Below are the code and all the weights of a small trained network. Each question names an input and a target symbol and asks about switching units off, where a switched-off unit gives its printed mean instead of its output.

import numpy as np


def w(rows, s, z=0):
    codes = np.array(rows[::2]) - 128.0
    scale = np.full(codes.shape[1], s)
    scale[-1] = z or s
    return codes * scale


def f(y):
    return np.maximum(y, 0)


def softmax(a):
    e = np.exp(a - a.max(-1, keepdims=True))
    return e / e.sum(-1, keepdims=True)


def log_softmax(a):
    a = a - a.max(-1, keepdims=True)
    return a - np.log(np.exp(a).sum(-1, keepdims=True))


def net(x, mask):
    ids = ['ΓΘΛΨαβδεξστ'.index(c) for c in x.split()]
    T = len(ids)
    res = E[ids] + P[:T]
    u = 0
    for l in range(2):
        r = res
        for j in range(2):
            rows = slice(2 * j, 2 * j + 2)
            q, k, v = (r @ M[l][rows].T for M in (Q, K, V))
            z = softmax(np.where(np.tri(T) > 0, q @ k.T / 2**0.5, -1e9)) @ v
            o = O[l][rows]
            res = res + np.where(mask[u + j], z, o[:, -1]) @ o[:, :-1]
        u += 2
        y = f(res @ A[l][:, :-1].T + A[l][:, -1])
        res = res + np.where(mask[u : u + 8], y, B[l][:, -1]) @ B[l][:, :-1]
        u += 8
    return log_softmax(res[-1] @ U[:, :-1].T + U[:, -1])


Q, K, V, O, A, B = {}, {}, {}, {}, {}, {}
E = w([
[143,171,144,130,187,158,105,94,133,120,108],'Γ',
[136,154,148,109,125,78,93,94,68,185,207],'Θ',
[81,117,61,126,172,47,121,126,104,125,163],'Λ',
[112,174,199,245,96,158,139,93,100,119,137],'Ψ',
[79,108,189,114,110,114,158,134,157,80,50],'α',
[106,116,121,2,126,105,117,192,176,181,114],'β',
[200,92,170,99,46,65,80,91,98,56,80],'δ',
[131,95,68,131,90,143,167,98,127,148,125],'ε',
[104,116,154,150,75,153,46,132,214,154,189],'ξ',
[122,209,105,103,28,121,116,165,151,121,116],'σ',
[225,107,207,143,163,105,115,147,154,204,126],'τ',
],0.0087)
P = w([
[118,152,108,105,147,189,117,165,19,150,103],'0',
[114,66,200,141,137,163,189,157,141,82,207],'1',
[170,147,123,80,84,134,132,38,177,119,112],'2',
[113,138,116,140,155,105,92,144,66,135,80],'3',
[124,65,206,184,141,102,168,156,169,82,194],'4',
[162,178,139,106,98,81,165,2,226,144,93],'5',
[86,146,127,174,146,47,75,105,98,144,63],'6',
],0.0056)
Q[0] = w([
[186,163,42,125,101,124,68,93,126,248,12],'0.h1',
[92,149,105,121,101,90,47,63,62,174,57],'0.h1',
[90,185,100,93,191,200,145,34,71,130,4],'0.h2',
[156,190,197,101,187,65,75,169,203,108,156],'0.h2',
],0.029)
K[0] = w([
[115,146,108,118,107,252,142,152,142,126,119],'0.h1',
[48,161,150,109,102,167,152,134,138,101,113],'0.h1',
[152,188,80,95,209,193,208,72,162,129,144],'0.h2',
[128,191,207,114,172,90,65,171,130,111,148],'0.h2',
],0.034)
V[0] = w([
[9,161,133,53,120,62,118,53,41,69,208],'0.h1',
[243,70,201,86,81,114,95,103,49,122,135],'0.h1',
[127,141,102,141,132,122,110,119,126,147,128],'0.h2',
[158,104,157,80,97,219,137,182,69,73,178],'0.h2',
],0.011)
O[0] = w([
[168,181,87,163,152,114,209,242,181,183,46,248],'0.h1',
[85,126,138,129,115,155,113,30,201,241,1,242],'0.h1',
[114,146,124,141,103,154,119,121,140,122,109,114],'0.h2',
[111,155,159,178,129,6,113,117,182,115,103,148],'0.h2',
],0.0043,0.0011)
A[0] = w([
[143,70,212,69,238,219,115,233,56,124,109,117],'0.n1',
[67,88,123,82,167,112,133,200,26,232,151,88],'0.n2',
[108,126,134,194,181,149,123,149,26,65,15,71],'0.n3',
[163,198,83,108,78,109,105,38,62,173,100,68],'0.n4',
[38,168,55,207,153,95,103,221,103,82,63,66],'0.n5',
[93,73,169,190,59,130,188,195,123,67,183,7],'0.n6',
[122,48,95,78,133,88,131,129,254,110,225,32],'0.n7',
[188,97,214,131,165,134,226,196,137,151,109,3],'0.n8',
],0.01,0.0032)
B[0] = w([
[102,105,100,253,144,32,244,91,134,91,150,234],'0.n1',
[152,100,139,95,151,198,98,89,191,67,68,189],'0.n2',
[61,121,132,24,29,174,71,148,84,137,105,233],'0.n3',
[135,125,113,163,174,106,140,246,86,44,177,253],'0.n4',
[188,61,186,118,170,86,154,102,98,133,234,202],'0.n5',
[91,247,45,137,187,76,21,146,106,60,96,161],'0.n6',
[80,91,192,87,47,163,186,109,5,161,139,185],'0.n7',
[101,104,147,123,127,152,2,164,131,133,202,182],'0.n8',
],0.0095,0.0029)
Q[1] = w([
[151,90,162,85,225,159,99,124,188,126,129],'1.h1',
[157,69,82,255,186,180,104,101,155,148,170],'1.h1',
[149,127,156,108,116,87,154,97,93,150,85],'1.h2',
[228,152,162,71,245,51,98,155,124,92,191],'1.h2',
],0.027)
K[1] = w([
[209,70,174,49,241,124,155,104,153,145,105],'1.h1',
[139,76,188,215,189,76,14,126,82,89,108],'1.h1',
[31,130,118,57,114,126,120,170,175,89,115],'1.h2',
[254,219,193,73,29,150,148,100,223,94,87],'1.h2',
],0.021)
V[1] = w([
[129,178,248,209,228,179,54,67,57,148,171],'1.h1',
[174,66,3,248,48,238,155,116,88,198,164],'1.h1',
[154,99,98,134,153,93,100,88,119,94,41],'1.h2',
[45,183,126,170,255,162,65,123,106,226,184],'1.h2',
],0.0045)
O[1] = w([
[161,78,128,206,113,187,98,77,89,178,136,184],'1.h1',
[4,179,94,155,143,191,46,144,128,48,174,2],'1.h1',
[175,141,113,153,136,91,129,142,113,79,150,134],'1.h2',
[83,194,107,170,154,179,131,85,141,183,137,68],'1.h2',
],0.0032,0.0021)
A[1] = w([
[90,140,9,143,128,113,204,119,53,154,112,116],'1.n1',
[225,198,93,121,181,159,72,95,140,70,93,85],'1.n2',
[132,207,94,70,25,121,112,176,105,156,94,36],'1.n3',
[131,141,126,170,128,142,107,191,59,153,219,28],'1.n4',
[119,119,168,128,60,151,126,39,187,117,124,3],'1.n5',
[176,123,94,92,201,147,122,90,130,104,110,74],'1.n6',
[141,159,99,134,104,118,90,163,169,182,207,178],'1.n7',
[158,95,11,92,67,222,188,143,113,148,111,99],'1.n8',
],0.013,0.0049)
B[1] = w([
[80,71,1,150,101,128,116,96,107,174,101,252],'1.n1',
[127,118,173,116,146,202,173,184,17,164,77,205],'1.n2',
[215,231,82,153,88,120,95,33,90,128,128,173],'1.n3',
[120,189,111,68,148,75,200,101,171,188,146,204],'1.n4',
[170,94,64,62,206,144,119,87,158,65,150,174],'1.n5',
[144,156,65,105,146,180,94,69,148,109,135,188],'1.n6',
[210,83,112,139,95,138,60,192,142,139,144,201],'1.n7',
[44,205,228,111,161,83,90,167,167,73,175,210],'1.n8',
],0.012,0.0031)
U = w([
[142,136,186,254,136,137,186,72,142,116,167,254],'Γ',
[134,101,152,145,89,159,71,140,161,181,134,199],'Θ',
[152,141,101,90,158,86,172,165,133,148,158,71],'Λ',
[128,150,136,116,178,168,135,149,86,153,115,147],'Ψ',
[75,168,131,125,151,113,76,168,137,71,144,142],'α',
[128,67,176,93,52,97,172,150,83,94,122,102],'β',
[137,140,120,84,139,106,158,118,216,128,14,193],'δ',
[107,93,65,138,109,117,134,121,102,158,112,120],'ε',
[106,171,166,105,106,128,128,64,137,197,127,100],'ξ',
[173,154,103,158,107,113,111,135,116,84,119,60],'σ',
[144,99,115,111,153,142,102,80,110,101,210,14],'τ',
],0.0081,0.0038)

Each question gives the input, a string of symbols that net reads in full, and the target symbol t.
The units are the heads (2 rows each of Q, K, V and O) and the neurons (one row each of A and B). Each row of codes is followed by its name. A weight is (code - 128) times the scale printed after its matrix; where a second scale follows, it is the last column's (O, A, B and U).
mask holds one flag per unit, layer by layer, with each layer's heads first. A switched-off unit (its flag False) gives its mean, the last column of its rows in O or B, instead of its output. The means were averaged over made-up inputs and are rounded, as every weight is.
A unit's drop is (log p(t) with every unit on - log p(t) with that unit switched off) / (log p(t) with every unit on - log p(t) with every unit switched off).
The circuit of an input: a set's keep is (log p(t) with only the set's units on - log p(t) with every unit switched off) / (log p(t) with every unit on - log p(t) with every unit switched off). Starting from the 12 units with the biggest drops (on a tie, the unit counted first), units are removed one at a time, each time the one whose removal leaves the highest keep (on an exact tie, the one counted first), for as long as the keep stays at least 0.8.
units of the circuit, in order: the units of the circuit, biggest drop first
unit that matters most: the unit with the biggest drop
k most important neurons: the k neurons with the biggest drops, biggest first
top k neurons in layer l: the k neurons of layer l with the biggest drops, biggest first
which heads matter: for each layer, one digit per head in row order, 1 if its drop is at least 0.15 and else 0, layers parted by /
input Θ Γ Θ ε σ Γ, target Ψ: units of the circuit, in order	[1.n2; 0.n1; 0.h2]
input Θ δ Γ Γ ε Ψ τ, target Γ: units of the circuit, in order	[0.n1; 0.h2; 0.n3]
input Γ δ ε Θ, target Ψ: top 4 neurons in layer 0	[0.n2; 0.n1; 0.n7; 0.n3]
input Θ Θ α, target δ: units of the circuit, in order	[0.n4; 1.n5; 0.h1]
input α Θ β Θ Γ ε, target α: which heads matter	01 / 00
input Ψ Γ α τ Θ, target Θ: units of the circuit, in order	[0.h1; 1.n7; 0.n8; 0.n1]
input ε α Γ Θ Λ, target Λ: 3 most important neurons	[1.n4; 0.n5; 0.n8]
input τ β Γ β Γ, target τ: 3 most important neurons	[1.n5; 0.n4; 0.n3]
input α σ ε Λ Γ, target Λ: units of the circuit, in order	[0.h1; 1.n4; 0.n8]
input Γ Γ Γ Γ ε, target ε: top neuron in layer 1	[1.n1]
input Λ α σ Γ ξ, target Λ: units of the circuit, in order	[1.n4; 0.h1; 0.n8]
input Λ Γ ε ε σ, target Λ: top 2 neurons in layer 0	[0.n5; 0.n8]
input β Γ σ ε ε Θ Ψ, target ξ: 4 most important neurons	[1.n4; 0.n3; 0.n1; 0.n2]
input Θ τ Γ Γ ε, target τ: 2 most important neurons	[1.n5; 0.n4]
input Γ Γ ε, target α: 3 most important neurons	[1.n8; 0.n1; 0.n5]
input Γ ε Γ Θ α, target Θ: units of the circuit, in order	[0.h1; 0.n8; 1.n7]
input Ψ Γ β σ ε τ, target Θ: unit that matters most	0.n8
input Γ Γ ε Γ ξ ε α, target β: which heads matter	10 / 00
input Γ β Γ Λ β, target Λ: which heads matter	10 / 00
input α Γ Γ β Γ, target Γ: unit that matters most	0.n1
input Γ Γ Γ Γ Γ Γ σ, target Λ: which heads matter	00 / 00
input Θ Γ Γ β δ, target δ: units of the circuit, in order	[0.h1; 1.n5]
input α Γ Γ ξ β, target β: 2 most important neurons	[0.n7; 0.n2]
input δ Γ τ Γ ξ, target τ: units of the circuit, in order	[1.n5; 0.h1]
input τ Ψ Γ β ξ, target τ: units of the circuit, in order	[0.h1; 1.n5]
